Below is a small trained network, with its code and all its weights. Each question gives an input and a target symbol and asks what happens when units are switched off, that is, made to give their printed mean instead of their output.

import numpy as np


def w(rows, s, z=0):
    codes = np.array(rows[::2]) - 128.0
    scale = np.full(codes.shape[1], s)
    scale[-1] = z or s
    return codes * scale


def f(y):
    return y / 2 * (1 + np.tanh(0.7978845608 * (y + 0.044715 * y**3)))


def softmax(a):
    e = np.exp(a - a.max(-1, keepdims=True))
    return e / e.sum(-1, keepdims=True)


def log_softmax(a):
    a = a - a.max(-1, keepdims=True)
    return a - np.log(np.exp(a).sum(-1, keepdims=True))


def net(x, mask):
    ids = ['ΛΠαδμστ'.index(c) for c in x.split()]
    T = len(ids)
    res = E[ids] + P[:T]
    r = res
    for j in range(3):
        rows = slice(4 * j, 4 * j + 4)
        q, k, v = (r @ M[0][rows].T for M in (Q, K, V))
        z = softmax(np.where(np.tri(T) > 0, q @ k.T / 4**0.5, -1e9)) @ v
        o = O[0][rows]
        res = res + np.where(mask[j], z, o[:, -1]) @ o[:, :-1]
    y = f(res @ A[0][:, :-1].T + A[0][:, -1])
    res = res + np.where(mask[3:11], y, B[0][:, -1]) @ B[0][:, :-1]
    return log_softmax(res[-1] @ U[:, :-1].T + U[:, -1])


Q, K, V, O, A, B = {}, {}, {}, {}, {}, {}
E = w([
[217,151,72],'Λ',
[161,106,45],'Π',
[127,252,77],'α',
[91,171,218],'δ',
[33,113,160],'μ',
[84,115,119],'σ',
[181,187,170],'τ',
],0.014)
P = w([
[166,80,225],'0',
[157,85,205],'1',
[143,122,212],'2',
[131,126,211],'3',
[189,80,229],'4',
[131,216,220],'5',
[84,252,198],'6',
[201,56,204],'7',
[198,120,246],'8',
],0.0033)
Q[0] = w([
[98,96,77],'H1',
[196,105,2],'H1',
[121,77,129],'H1',
[211,115,144],'H1',
[191,119,218],'H2',
[78,157,85],'H2',
[167,141,32],'H2',
[117,189,53],'H2',
[145,125,27],'H3',
[160,106,53],'H3',
[89,198,127],'H3',
[86,200,148],'H3',
],0.014)
K[0] = w([
[124,86,72],'H1',
[120,2,183],'H1',
[133,75,100],'H1',
[196,135,147],'H1',
[138,134,217],'H2',
[141,147,69],'H2',
[54,103,85],'H2',
[116,103,47],'H2',
[77,154,167],'H3',
[122,187,136],'H3',
[130,56,146],'H3',
[135,89,132],'H3',
],0.016)
V[0] = w([
[180,60,198],'H1',
[181,97,132],'H1',
[118,124,161],'H1',
[59,81,131],'H1',
[34,105,135],'H2',
[79,223,134],'H2',
[171,102,134],'H2',
[167,1,218],'H2',
[56,111,133],'H3',
[107,216,32],'H3',
[198,131,105],'H3',
[75,228,149],'H3',
],0.0097)
O[0] = w([
[18,156,104,91],'H1',
[22,191,97,127],'H1',
[227,1,133,124],'H1',
[107,54,139,3],'H1',
[153,78,192,36],'H2',
[71,195,117,187],'H2',
[151,93,183,139],'H2',
[85,209,41,79],'H2',
[178,88,169,42],'H3',
[158,220,184,183],'H3',
[86,154,113,196],'H3',
[135,194,189,178],'H3',
],0.0096,0.003)
A[0] = w([
[171,118,28,3],'N1',
[88,202,151,183],'N2',
[41,93,177,27],'N3',
[72,37,56,78],'N4',
[11,63,79,75],'N5',
[61,114,158,42],'N6',
[84,1,72,53],'N7',
[194,227,92,124],'N8',
],0.012,0.0067)
B[0] = w([
[253,19,136,133],'N1',
[160,55,102,223],'N2',
[221,33,180,132],'N3',
[153,218,66,135],'N4',
[200,247,176,139],'N5',
[215,19,229,126],'N6',
[120,220,144,137],'N7',
[74,74,127,248],'N8',
],0.011,0.014)
U = w([
[244,152,142,135],'Λ',
[134,129,131,68],'Π',
[167,33,166,128],'α',
[228,167,1,151],'δ',
[247,42,19,98],'μ',
[114,239,114,253],'σ',
[51,149,70,148],'τ',
],0.0097,0.0054)

Each question gives the input, a string of symbols that net reads in full, and the target symbol t.
The units are the heads (4 rows each of Q, K, V and O) and the neurons (one row each of A and B). Each row of codes is followed by its name. A weight is (code - 128) times the scale printed after its matrix; where a second scale follows, it is the last column's (O, A, B and U).
mask holds one flag per unit, heads first, then neurons. A switched-off unit (its flag False) gives its mean, the last column of its rows in O or B, instead of its output. The means were averaged over made-up inputs and are rounded, as every weight is.
A unit's drop is (log p(t) with every unit on - log p(t) with that unit switched off) / (log p(t) with every unit on - log p(t) with every unit switched off).
The circuit of an input: a set's keep is (log p(t) with only the set's units on - log p(t) with every unit switched off) / (log p(t) with every unit on - log p(t) with every unit switched off). Starting from all 11 units, units are removed one at a time, each time the one whose removal leaves the highest keep (on an exact tie, the one counted first), for as long as the keep stays at least 0.8.
units of the circuit, in order: the units of the circuit, biggest drop first
most important unit: the unit with the biggest drop
k most important neurons: the k neurons with the biggest drops, biggest first
which heads matter: for each layer, one digit per head in row order, 1 if its drop is at least 0.15 and else 0, layers parted by /
drop of u: that unit's drop, to one decimal
input Λ Λ Λ δ Π Π α δ Λ, target α: units of the circuit, in order : [N8, H3]
input τ Π Λ Λ Λ Λ Λ Λ α, target τ: units of the circuit, in order : [N8, H1]
input μ μ μ α, target Λ: units of the circuit, in order : [N8, H3, H1, N2]
input Λ Λ τ α Λ τ Π, target τ: units of the circuit, in order : [H1, N8]
input σ σ σ, target σ: most important unit : N2
input Π Π σ σ Λ σ τ, target τ: which heads matter : 001
input Λ σ δ δ Π Λ μ, target Λ: 2 most important neurons : [N5, N8]
input Λ Λ σ σ, target σ: 4 most important neurons : [N5, N8, N1, N2]
input α Π Λ, target α: which heads matter : 011
input Λ Λ Λ τ α, target τ: 2 most important neurons : [N8, N1]
input Λ Λ Π, target δ: drop of H3 : 0.9
input μ α τ μ α μ σ, target Λ: drop of N8 : 0.5
input τ Π Λ μ, target Λ: drop of N6 : 0.2
input σ Λ τ δ Π δ τ τ, target τ: most important unit : H2
input α α α, target α: drop of N2 : 0.2
